(in the rows, 128 means zero)
Here are made-up nodes, facts about them, and rows of numbers that follow some of those facts. Name the node behind each unnamed row.

Known rows:
brivun: [129 116 141 155 133  91 129  75 113 130 149 178 103 109 137 168 140 120
 160 110 120 141 143  96 129 158 173  86 133 116 108 128 126 106  74 103
 131  68 195 114 142 110]
drolok: [110 125 127 208 128 161 131 115  91 129 165 188  99 103 122 202 165 107
 138 163 150 134 161  59 151  81 173 109 123 122  87 184 135 152  85 110
 130  99 162 124 158 112]
flusigem: [136 120 136 146 130  89 112  80 118 126 150 179 104 111 145 166 138 114
 163 106 117 145 146  95 120 149 172  78 131 119 108 116 120 106  73 109
 134  66 190 112 143 105]
tipu: [150 109 145 122 115  92 129  84 149 133 144 173  91 115 121 159 128 112
 163  96 115 148 146 105 115 146 165  79 131 104 106 132 134 138  90 111
 133  82 163 116 141 102]
poples: [160  89 113 144 125  92 167  65 135 137 157 206 120  61 123 148 122 117
 141  77 120 114 154 133 105 167 145  77 128  99  74 138 144 153 112 111
 168 108 143 101 115 110]
vukom: [128 102 158 157 112 106 149  84 120 142 152 178 101 107 107 163 136 105
 150 112 139 145 139  99 141 147 161  98 119 115 101 177 130 133  85 100
 145  82 184 124 149 110]
muvis: [185 125 147 129 125 121 144 149 153 125 155 151  86 113 114 134 129 137
 125 140  81 131 136  90 106 102 181  92 123  76 110 132 151 188 100  94
 108 101 113 117 179  96]
druplom: [161 123 145 120 135  81 111  89 145 124 147 183  96 110 131 160 108 104
 153 106  96 147 144  99 105 140 162  75 135 102 110 106 114 148  85 126
 141  78 154 125 136  99]
tiklam: [156  96  96 153 115 130 163  67 110 141 160 233 118  68  99 165 105  78
 151  86 150 126 178 119 103 135 135  68 134 110  69 165 142 158  96 133
 179 108 139 122 114 103]
gida: [163 127 123 137 110 169 132 139 127 131 161 186  88 126 105 158 149  88
 137 153 134 154 175  79 109  66 182  74 134 101  90 159 154 188  74 117
 133 106 113 128 166 103]
kloklosi: [130 107 153 142 109 126 135  83 122 143 151 195  96 115 102 167 131  79
 157 114 151 159 156  95 130 127 158  86 130 123  94 176 134 155  79 119
 151  91 169 134 137 106]
gobrek: [159 107 171 132 131  63 137  93 150 130 146 150  97  93 124 138 114 140
 141  90  80 134 117 101 124 172 159  98 115  87 121 121 123 140 107  96
 125  74 164 115 154 103]
vudre: [166  65 153 149 120 113 208  69 121 155 162 215 127  56 109 139 141 112
 120 105 143 124 146 146 135 169 149  89 114 115  68 194 152 149  92  88
 168 102 155 115 131 111]
vugok: [155 103 140 126 103  84 152  95 147 136 137 149  88 106  97 133  99 128
 161  74 109 142 131  97 101 148 159  89 122  92 120 141 148 142 103 101
 129  80 163 118 176  95]
sostim: [144 129 119 138 118 102 124  85 110 131 141 183  99 111 120 159 106 110
 174  89 124 147 151  91  98 132 168  74 134 109 116 115 132 114  74 123
 132  68 178 116 164  94]
fipi: [168  90 113 152 118  87 190  74 136 143 152 185 117  59 107 127 101 144
 138  60 112 105 140 133  95 178 142  87 123  83  89 151 156 145 129 101
 157 104 143 101 142 104]
vubu: [168  80 143 129 104  74 197  78 136 147 154 186 111  71 115 123 112 136
 131  61  98 113 142 154 102 196 153  74 120  82  80 145 154 144 125 104
 158 110 129  89 123 112]
tutrom: [142 107 150 134 110 100 138  84 140 137 147 177  95 118 108 155 122 105
 157  98 125 158 148 101 120 145 162  85 128 107 102 151 135 146  88 109
 144  85 167 123 145 106]
truvam: [171  94 153 113 137  69 134  87 164 134 148 188 107 128 132 105 129 107
 163 105 117 118 119 121  82 172 154  63 124  98 123 110 106 152  66 115
 146  92 186 130 141  94]
zeskabil: [157  91 146 132 118 100 161  88 140 144 147 192 109 129 111 100 121 101
 171  97 157 120 127 121  84 164 149  74 120 106 120 146 129 149  62 114
 150  94 198 132 163  92]

Some facts about the nodes:
begruk φ drakul; belo φ brivun; bosteplal φ regra; brabaska φ trudum; braflur φ dribrek; bramer φ diplodor
bratrom φ drakul; brefirok φ drefa; bregen φ trudum; breme φ dribrek; brifek φ vedem; brilon φ magruk
brisi φ vedem; brivun φ flurabral; brogubi φ trudum; bufe φ pufabrok; butrimim φ diplodor; dade φ brisi
deklu φ dribrek; diplodor φ vumom; drakul φ grodi; drefa φ zimil; dreplor φ pledi; dretulel φ flevar
driska φ gupla; drobrin φ kloklosi; drolok φ flakor; druplom φ stasek; drusu φ vumom; dusam φ tipu
fadin φ kloklosi; fatirul φ grazik; fifeklek φ dribrek; fipi φ sostim; fiskisto φ pufabrok; fitror φ kagim
fizik φ gruvar; flakor φ flaro; flaska φ brivun; flepla φ flusigem; flevar φ dribrek; flipal φ brivun
floste φ pufabrok; fluflo φ grodi; fofam φ flurabral; fusapi φ sostim; geflakla φ megum; gida φ kloklosi
gifan φ flevar; gises φ brisi; gobrek φ stasek; grabrik φ gobrek; gralik φ zistulak; grazik φ sostim
grigres φ drakul; grimiskil φ breme; gupla φ sostim; kagim φ flusigem; kalem φ sostim; kanu φ kloklosi
klaskem φ brisi; kleba φ zimil; klelekom φ magruk; kloklosi φ flurabral; kludrer φ kagim; kogron φ vedem
kula φ zimil; legufi φ gupla; levape φ stidum; mafer φ flevar; magruk φ vedem; maskezur φ druplom
mibo φ tutrom; midremar φ flusigem; modron φ brisi; motral φ grodi; muvis φ druplom; naki φ zistulak
narusi φ pledi; nimum φ gobrek; noplokom φ flaro; norim φ fizik; nozas φ stasek; nubor φ pufabrok
nuflus φ vedem; nuski φ braflur; pagrom φ vukom; pala φ breme; papar φ gruvar; pibe φ kalem
pledi φ gruvar; pletrom φ stidum; plilon φ tutrom; plison φ megum; plogra φ vedem; plogron φ pledi
plunar φ breme; poples φ stidum; putrul φ zimil; puzokar φ stasek; raplu φ stasek; rebudre φ grazik
regra φ flaro; rosal φ breme; selupi φ zimil; sikla φ drafi; skibon φ dribrek; skiga φ deklu
skuvel φ tipu; solum φ kagim; stadrazu φ drafi; stadrul φ pledi; stidum φ megum; stistuk φ gruvar
stuklal φ gruvar; tigresek φ tudres; tiklam φ kalem; tipu φ pufabrok; tolam φ fusapi; trafakam φ sostim
trakar φ papar; tralem φ drefa; treme φ vukom; trepek φ zistulak; tropu φ kagim; trudum φ grodi
truvam φ tudres; tubril φ diplodor; tudres φ stasek; tuver φ stidum; vazeklek φ druplom; vebu φ papar
vetem φ vukom; vobri φ flevar; vubu φ megum; vudre φ nuflus; vugok φ sostim; vukom φ pufabrok
vuskek φ fusapi; zaskiste φ stasek; zenus φ kagim; zeskabil φ fusapi; zistulak φ flaro; begruk κ 359
belo κ 417; bosteplal κ 675; brabaska κ 359; bramer κ 359; bratrom κ 359; brefirok κ 807
bregen κ 417; brifek κ 417; brilon κ 417; brogubi κ 126; bufe κ 359; butrimim κ 359
dade κ 359; dreplor κ 807; dretulel κ 359; driska κ 807; drobrin κ 359; drolok κ 359
drusu κ 807; dusam κ 675; fadin κ 727; fatirul κ 359; fifeklek κ 727; fipi κ 359
fiskisto κ 359; fitror κ 807; flaska κ 359; flepla κ 126; flipal κ 727; floste κ 359
fluflo κ 675; fofam κ 359; geflakla κ 807; gida κ 675; gifan κ 489; gises κ 675
grabrik κ 359; gralik κ 359; grigres κ 675; grimiskil κ 359; kanu κ 489; klaskem κ 807
kleba κ 359; klelekom κ 675; kludrer κ 675; kogron κ 359; kula κ 727; legufi κ 359
levape κ 359; mafer κ 807; maskezur κ 807; midremar κ 359; modron κ 727; motral κ 489
muvis κ 675; naki κ 675; narusi κ 359; nimum κ 359; noplokom κ 359; norim κ 359
nozas κ 359; nubor κ 359; nuski κ 359; pagrom κ 126; pala κ 359; pibe κ 359
pletrom κ 807; plilon κ 675; plison κ 359; plogra κ 359; plogron κ 359; plunar κ 675
poples κ 359; putrul κ 359; puzokar κ 675; raplu κ 359; rebudre κ 675; rosal κ 359
selupi κ 417; sikla κ 359; skibon κ 126; skiga κ 727; skuvel κ 675; solum κ 417
stadrazu κ 359; stadrul κ 359; stistuk κ 359; stuklal κ 126; tigresek κ 359; tiklam κ 359
tolam κ 675; trafakam κ 727; trakar κ 359; tralem κ 126; treme κ 417; trepek κ 675
tropu κ 417; truvam κ 675; tubril κ 417; tuver κ 359; vazeklek κ 675; vebu κ 359
vetem κ 675; vobri κ 807; vubu κ 807; vudre κ 675; vuskek κ 359; zaskiste κ 359
zenus κ 359; zeskabil κ 675; belo α tolam; belo α grabrik; braflur α plilon; braflur α skibon
bramer α dretulel; bramer α sikla; bramer α truvam; brefirok α gises; brefirok α dreplor; brisi α legufi
brisi α plison; dade α brifek; dade α sikla; dade α gobrek; dade α vugok; diplodor α kanu
diplodor α bratrom; drafi α kanu; drefa α plogra; drefa α stuklal; drefa α plison; drolok α plogra
drolok α midremar; drolok α flusigem; drolok α stidum; drolok α brivun; drolok α skibon; drusu α drobrin
drusu α begruk; drusu α geflakla; drusu α kanu; drusu α vugok; drusu α vubu; fiskisto α flepla
fiskisto α geflakla; fiskisto α pledi; fizik α plison; flakor α truvam; flakor α naki; flaro α kludrer
flaska α bufe; flipal α fluflo; flipal α brilon; flurabral α bregen; flurabral α vebu; fofam α dretulel
fofam α stidum; gida α sikla; gida α gises; gida α gupla; gifan α fluflo; gifan α norim
gralik α pala; gralik α gupla; grimiskil α nuski; grimiskil α grodi; kalem α nuski; kloklosi α dretulel
kloklosi α selupi; kloklosi α pagrom; kloklosi α mafer; kogron α zaskiste; kogron α muvis; kogron α kula
kogron α norim; kogron α grabrik; kogron α bratrom; magruk α tubril; magruk α begruk; modron α grodi
modron α dusam; modron α sostim; motral α druplom; nimum α grodi; nimum α gupla; noplokom α drobrin
noplokom α drakul; nozas α bregen; nozas α flevar; nozas α sikla; pibe α dribrek; pibe α grigres
pibe α plison; pufabrok α fitror; pufabrok α fadin; pufabrok α gobrek; pufabrok α grabrik; puzokar α tolam
raplu α papar; raplu α floste; rebudre α fifeklek; rebudre α kleba; rebudre α gobrek; regra α putrul
regra α butrimim; regra α legufi; rosal α dusam; rosal α flusigem; rosal α sostim; skiga α zimil
skuvel α vuskek; skuvel α kludrer; stadrazu α brifek; stasek α floste; stasek α skibon; tiklam α dusam
tiklam α zimil; tiklam α druplom; tiklam α dreplor; trafakam α brilon; trafakam α trepek; trakar α plunar
trakar α midremar; trakar α klelekom; trakar α bosteplal; tralem α kanu; tropu α butrimim; tropu α flepla
tropu α gobrek; trudum α mibo; tudres α levape; tuver α breme; tuver α sikla; tuver α maskezur
tuver α dribrek; tuver α deklu; vazeklek α brabaska; vazeklek α begruk; vazeklek α fifeklek; vazeklek α pledi
vedem α zaskiste; vedem α kanu; vetem α tigresek; vetem α maskezur; vetem α norim; vobri α tipu
vobri α kludrer; vudre α plunar; vudre α flepla; vudre α treme; vudre α gobrek; vukom α legufi
vumom α tigresek; vumom α fifeklek; zenus α fipi; zenus α fifeklek; zenus α pledi; zenus α trepek
zistulak α nuski; zistulak α fitror; zistulak α plilon; begruk ρ 511; belo ρ 306; bosteplal ρ 306
brabaska ρ 306; bramer ρ 451; bratrom ρ 511; brefirok ρ 451; bregen ρ 511; brifek ρ 306
brilon ρ 306; brogubi ρ 451; bufe ρ 306; butrimim ρ 306; dade ρ 451; dreplor ρ 451
dretulel ρ 511; driska ρ 306; drobrin ρ 511; drolok ρ 511; drusu ρ 306; dusam ρ 306
fadin ρ 306; fatirul ρ 306; fifeklek ρ 451; fipi ρ 306; fiskisto ρ 306; fitror ρ 451
flaska ρ 511; flepla ρ 451; flipal ρ 306; floste ρ 306; fluflo ρ 451; fofam ρ 306
geflakla ρ 306; gida ρ 511; gifan ρ 451; gises ρ 451; grabrik ρ 306; gralik ρ 511
grigres ρ 451; grimiskil ρ 511; kanu ρ 451; klaskem ρ 451; kleba ρ 306; klelekom ρ 511
kludrer ρ 511; kogron ρ 511; kula ρ 451; legufi ρ 511; levape ρ 451; mafer ρ 511
maskezur ρ 306; midremar ρ 306; modron ρ 306; motral ρ 451; muvis ρ 511; naki ρ 511
narusi ρ 451; nimum ρ 511; noplokom ρ 306; norim ρ 306; nozas ρ 511; nubor ρ 306
nuski ρ 306; pagrom ρ 511; pala ρ 511; pibe ρ 306; pletrom ρ 306; plilon ρ 511
plison ρ 306; plogra ρ 511; plogron ρ 451; plunar ρ 451; poples ρ 306; putrul ρ 306
puzokar ρ 451; raplu ρ 306; rebudre ρ 451; rosal ρ 511; selupi ρ 306; sikla ρ 511
skibon ρ 511; skiga ρ 511; skuvel ρ 306; solum ρ 511; stadrazu ρ 511; stadrul ρ 306
stistuk ρ 511; stuklal ρ 451; tigresek ρ 511; tiklam ρ 306; tolam ρ 451; trafakam ρ 511
trakar ρ 511; tralem ρ 511; treme ρ 511; trepek ρ 451; tropu ρ 511; truvam ρ 451
tubril ρ 451; tuver ρ 306; vazeklek ρ 306; vebu ρ 451; vetem ρ 511; vobri ρ 306
vubu ρ 306; vudre ρ 306; vuskek ρ 511; zaskiste ρ 451; zenus ρ 451; zeskabil ρ 451

Name these rows:
No name comes twice in this set of rows, the named rows included.
[152  85 129 170 138 104 170  63 117 135 163 225 128  52 120 161 117 102
 129 104 121 115 147 125 126 161 140  85 122 108  70 170 120 153 106 118
 178 104 148 120 109 112] => raplu
[136 143  97 160 144 122 107 126 124 108 162 150  80 127 147 145 146 157
 159 127  99 142 170  73  91  97 195  87 142  93 104 104 140 156 106 104
 116  96 140  98 148 109] => dretulel
[172  86 129 149 150  87 178  71 106 138 159 210 129  58 137 133 133 138
 135  98 111 113 141 148 114 183 161  74 124 107  84 126 141 113  87  90
 153  90 159  99 131 106] => bosteplal
[153 121 134 169  96 153 172 137 108 137 152 154  82 117  79 154 140 115
 141 120 124 134 153  75 119  91 181 101 117  85 101 195 160 176 101 115
 129 103 122 120 186 107] => trafakam
[176  88 121 116 118  67 168  72 160 137 154 173 110  57 124 132 117 142
 140  61  96 108 149 143  90 180 148  71 129  80  81 115 149 165 129 100
 158 109 131  89 116 110] => norim
[124 137 130 168 152 112 132 137  64 116 161 174  89 155 143 146 154 153
 137 125  81 149 156  94 118 115 219  89 129 110 101 120 129 108  77 108
 115  79 149  84 155 117] => skibon
[138  85 162 144 149  74 155  80 132 133 152 171 104 125 136  87 137 150
 167 109 132 121 120 130  97 192 159  86 118 108 128 134 120 134  67  83
 147  83 222 119 142 101] => plunar
[128  85 168 140 127  65 152  73 101 143 147 190 117 167 127 120 149 108
 153  84 123 122 120 131 114 188 177  80 113 117 108 136 107 100  55 112
 144  78 209 102 133 109] => stuklal
[152 134 118 162 127 153 111 126 129 122 162 186  91 114 113 179 143  91
 136 143 120 139 164  62 119  72 169  89 132  99  95 153 134 195  95 131
 140 111 117 129 150 108] => nimum
[140  79 181 129 114  50 175  86 121 146 144 158 108 156 117  95 139 134
 143  65 102 109 106 137 110 202 172  92 104 101 115 145 116 119  77  98
 141  84 197  97 144 110] => flepla
[135 106 164 163 132 110 136  84 113 134 152 200 108 101 112 173 122  94
 142 132 127 146 138  91 145 139 149  98 123 121 102 175 114 137  75 116
 149  74 181 140 139 106] => stasek
[149 124 135 163 133 129 137 128 114 128 156 162  96 111 138 157 177 145
 136 153 110 124 146  88 125 112 199  94 123 101 106 135 155 135  78  80
 100  85 155  99 175 106] => klelekom
[159  97 118 144 110 103 190  75  98 143 158 214 119  78 107 138 105 114
 143  68 124 123 158 141  98 173 151  71 120  97  81 149 151 130 102 130
 162 101 140  97 128 103] => driska
[160 142 106 142 125 109 108 129 147 113 153 143  84 114 137 157 148 143
 152 112  87 125 161  71  85 103 189  80 138  83 106  89 145 168 113 109
 108 103 126  94 160 102] => sikla
[135 111 139 163  82 158 153 127 155 138 161 150  85 111  89 171 153 107
 134 131 135 133 159  75 127  90 169 105 122  91  88 194 162 204 121 102
 130 123 118 119 164 111] => kogron

The same nodes again, as new rows of numbers:
Known rows:
tropu: [120 132 157 141 124 124  98 139 139  92 168 138 155 113 104  80 121 131
 104 158 147 148 130 173 130 128 133]
vukom: [125 146 108 150 125 145 140 125 115 111  95 120 131 123 179 116 121 132
 121 110 144 123  94 139 127 105 129]
flurabral: [127 147 108 149 125 144 141 125 115 110  96 120 131 126 181 118 121 131
 122 111 144 123  95 138 127 106 129]
brefirok: [114 138 155 160 120 111  84 147 129 109 169 142 153 116 101 112 119 134
 102 138 147 133 118 177 101 117 118]
kloklosi: [127 147 109 151 126 143 139 124 115 111  95 120 131 130 179 117 122 130
 122 111 143 123  98 137 128 106 129]
drolok: [111 129 145 147 121 129  85 139 128 120 149 133 146 103 116 119 122 130
 107 129 136 131 122 167 108 119 120]
megum: [134 147 113 148 127 136 138 121 121 109  97 117 129 146 181 138 124 124
 125 109 139 123 107 127 134 107 129]
grigres: [139 138 173 158 121 104  70 131 147 103 168 129 151 161 106 138 126 118
 108 159 139 141 154 170 118 120 118]
vudre: [127 127 129 118 132 165 122 114 126 101 114 106 143 125 133  70 125 123
 117 162 137 138 128 159 158 117 132]
tiklam: [109 126 116 137 126 171 132 128 128  97 108 116 145  63 103 151 120 132
 111 128 118 140 109 115 164 108 136]
poples: [121 125 124 132 132 148 119 120 121 112 104 110 133 125 129 107 129 119
 118 127 121 133 146 125 160 121 134]
truvam: [139 138 177 170 119 102  59 127 145 101 172 133 132 123  96 125 123 117
 109 146 141 141 168 149  98 132 128]
stasek: [126 147 110 158 123 143 132 122 113 110  99 122 117  95 174 109 118 131
 123 100 145 123 103 123 112 114 136]
tigresek: [125 130 158 163 122 109  69 128 133 117 150 132 125 124 103 136 126 115
 112 118 127 133 166 130 108 135 129]
fitror: [129 137 165 164 124  91  79 139 137 107 166 138 150 173 100 141 127 120
 106 140 136 133 153 161 119 120 117]
skuvel: [123 126 153 132 133 168 105 106 105  90 130 113 164  53 134  74 132 116
 129 121 141 151 139 138 122  85 139]
flevar: [152 145 123 128 131 113 139 134 135 119 103 100 134 152 214 155 127 127
 137  96 135 129 131 111 156 103 123]
vedem: [126 147 106 143 126 147 143 123 114 114  94 120 136 148 189 114 123 130
 122 116 145 120  88 151 129 102 124]
flusigem: [141 146 118 148 128 127 136 117 127 109  95 116 127 175 182 153 128 117
 128 110 134 124 123 119 143 107 128]
trepek: [140 137 173 153 121 107  72 130 151 104 170 130 149 160 112 144 125 118
 110 157 141 140 149 170 113 119 117]

Which node is each row?
No name comes twice in this set of rows, the named rows included.
[109 138 152 170 118 113  74 150 124 119 155 140 155 112 103 117 122 133
  99 135 138 131 125 178 103 115 117] => zenus
[117 125 120 136 128 162 130 124 135  97 108 114 142  92 104 170 124 124
 114 128 113 141 124 106 172 110 135] => fatirul
[134 123 135 139 134 148 117 118 135  93 103 104 130 163 131 113 131 107
 117 116 122 131 161 124 166 119 134] => fadin
[122 140 167 169 116 120  65 138 134 102 173 136 141  71  95  93 115 133
 102 148 152 141 135 172  87 125 127] => puzokar
[111 130 145 148 121 129  84 138 125 121 147 133 146 116 116 114 123 129
 106 132 136 130 123 171 108 120 119] => trakar
[141 146 121 158 126 126 127 111 124 108 100 119 108 142 176 141 125 116
 130  98 135 124 134 102 124 120 137] => gobrek
[138 146 114 151 126 140 147 119 138  96  98 118 134 150 162 208 124 122
 125 109 129 130 104 104 153  99 129] => vugok
[134 125 135 138 134 133 113 107 127 100 121 113 111 121 115 103 127 110
 124 119 125 135 173  94 148 137 145] => maskezur
[110 137 149 158 120 116  79 145 123 124 152 141 161 154 120 115 125 130
 100 145 141 126 115 201 103 112 110] => dade
[146 145 109 141 128 131 143 124 141 114  92 113 110 185 182 157 125 120
 123 131 132 114 105 116 159 128 127] => mibo
[126 146 106 142 127 147 144 122 114 115  94 120 137 157 190 113 124 129
 122 118 144 119  88 155 130 103 124] => magruk
[139 131 167 143 124 119  80 125 149 102 160 121 146 150 110 135 126 117
 113 155 135 142 155 156 130 121 122] => plilon
[134 146 112 145 126 138 139 118 121 112  97 118 127 155 187 136 125 124
 127 110 141 121 105 132 129 107 127] => gruvar
[119 126 122 125 133 153 130 122 121 103 119 113 135 102 123  84 123 127
 117 132 133 135 129 131 154 119 136] => drusu

The same nodes again, as new rows of numbers:
Named rows:
vugok: [168  85 137  91 134 107 148 105 148 172  84 117  98  76 125 161 133 116
 185 104  97 157 113 136 132 156]
vubu: [125 137 146 149 137 134  98 138 133 109  96  89  97 153 119 155  97 156
 166 125 102 104 121 168 118 143]
stasek: [126 118  94 114  80  99 188 132 132 105 116 201 132 127 112  87 156  73
 125 144 134 168 133 106 100 109]
brogubi: [212 153  95 132 130 154 137 118 135  61 103 129 178 127 129 138 145  70
 141  92 121 134 142 128 137 143]
trudum: [143 111 120 105 104 108 155 128 149 126 109 167 132  90 124 101 157  99
 153 131 151 135  95 112 126 123]
brabaska: [ 98 130 164 145 147 152 101 128 145 133 128  93 113 145 138 178 100 123
 147 138 118 134 162 145 138 152]
pufabrok: [126 125 107  93  65 115 164 145 169 116  90 186 120 102 137 134 146  91
 165 139 173 114  96 120 125 112]
brilon: [113 133 165 171 158 149 107 129 117 123 127  95 118 122 128 162 110 145
 153 116  98 127 135 154 138 132]
skiga: [ 68 120 146 162  94 121 101 132  89 164 167 115 102 143 132  84 133 209
  63 152 154  87 108 124 119  97]
vumom: [141 116 133 105  61 110 161 132 186 133  88 156 117  89 142 143 151  95
 186 137 164 114  91 116 134 118]
drakul: [145 107 138 101 125 112 160 121 153 146 100 127 120  79 136 137 148 102
 171 109  97 146 107 133 123 129]
grigres: [197 152 101  99 179 136 130 151 135  74 138 129 170 137 119 122 123  77
 132  99  91 148 149 129 134 161]
tralem: [ 75 109 174 173  59 137 101 102 116 152 107 108  82 140 149 157 106 182
 126 134 167  82 112 142 117  83]
fatirul: [122 139 118 131 152 147 113 118 112 144 134 122 122 147 109 152 120 145
 108 145 149 123 155 133 148 148]
grazik: [164 106 105  89 127 103 156 117 135 158 107 160 125  78 113 131 155 123
 149 120 135 163 109 129 119 141]
stadrazu: [ 64 112 165 152  95 136 102 130 115 170 147 112  96 147 139 139 104 188
  97 163 176  86 134 126 126 100]
brefirok: [227 165  74 122 128 116 106 128 126  44 113 127 180 140 104  96 149  81
 116 105 162  86 100 110 137 145]
kleba: [101 138 150 137 143 153 116 131 145 133 123 104 112 152 135 174 101 135
 133 138 114 126 163 142 142 146]
putrul: [ 90 137 137 139 155 163 134 131 127 136 138 132 125 154 127 149 111 139
 116 132 101 153 180 138 124 137]
plison: [102 136 140 145 188 151 118 124 100 142 164 116 138 150 124 134 112 146
 116 125  74 179 174 137 123 144]

Rows to name:
No name comes twice in this set of rows, the named rows included.
[ 53 134 150 156  51 151 136 151 121 151 126 160  96 152 145 148  85 193
 103 165 168  93 133 151 107  83] => tropu
[ 67 105 162 156 138 125  85 111  94 183 178  70 100 145 146  97 148 202
  73 131 125 117 121 119 135 120] => pala
[ 46 123 170 161 152 162 136 144  69 180 175 145 141 146 139 114 104 188
  84 151  93 169 163 140 102  96] => plogra
[119 151  93 136 115 143 118 121 126 128 132 161 138 156 106 135 125 150
  82 161 196 104 150 112 141 131] => pibe
[210 135  94 104 184 108 116 129 120  74 142  92 161 139 109 110 132  58
 139  92  81 132 148 114 140 164] => truvam
[175  92 104  97 171  97 159 110 103 165 125 161 131  76 114 101 167 124
 133 100 102 193 112 121 120 149] => sostim
[141 106 114 110  95  81 168 125 132 115 106 158 123 108 114 108 158  70
 155 124 148 127 114 108 115 120] => tudres
[ 35 135 142 155  55 163 140 148 114 160 151 195 128 162 135 133  98 187
  71 179 179 105 141 132  98  79] => trakar
[122 163 122 150  66 138 113 140 158  84  79 134  96 166 117 162 101 143
 151 156 180  50 110 144 120 116] => drusu
[139 148  85 145 127 134 117 117 106 119 141 155 143 152  95 113 143 152
  57 162 216  92 122 102 147 112] => tiklam
[ 79 112 159 181 125 126 104  92  69 168 143 105 110 118 131 109 111 198
  87 115 118 137 116 139 100  92] => pagrom
[175 112  87  95 108 103 165 122 133 149 101 187 136  84 118 109 158 122
 130 125 160 145 104 121 124 132] => kalem
[101 118 164 151 161 129 104 108 135 131 136  71  97 155 130 171 111 115
 145 126  89 137 171 141 139 153] => grabrik
[203 156 105 105 159 146 129 148 141  71 112 112 163 144 123 136 110  89
 162 100  60 158 135 155 119 168] => fitror

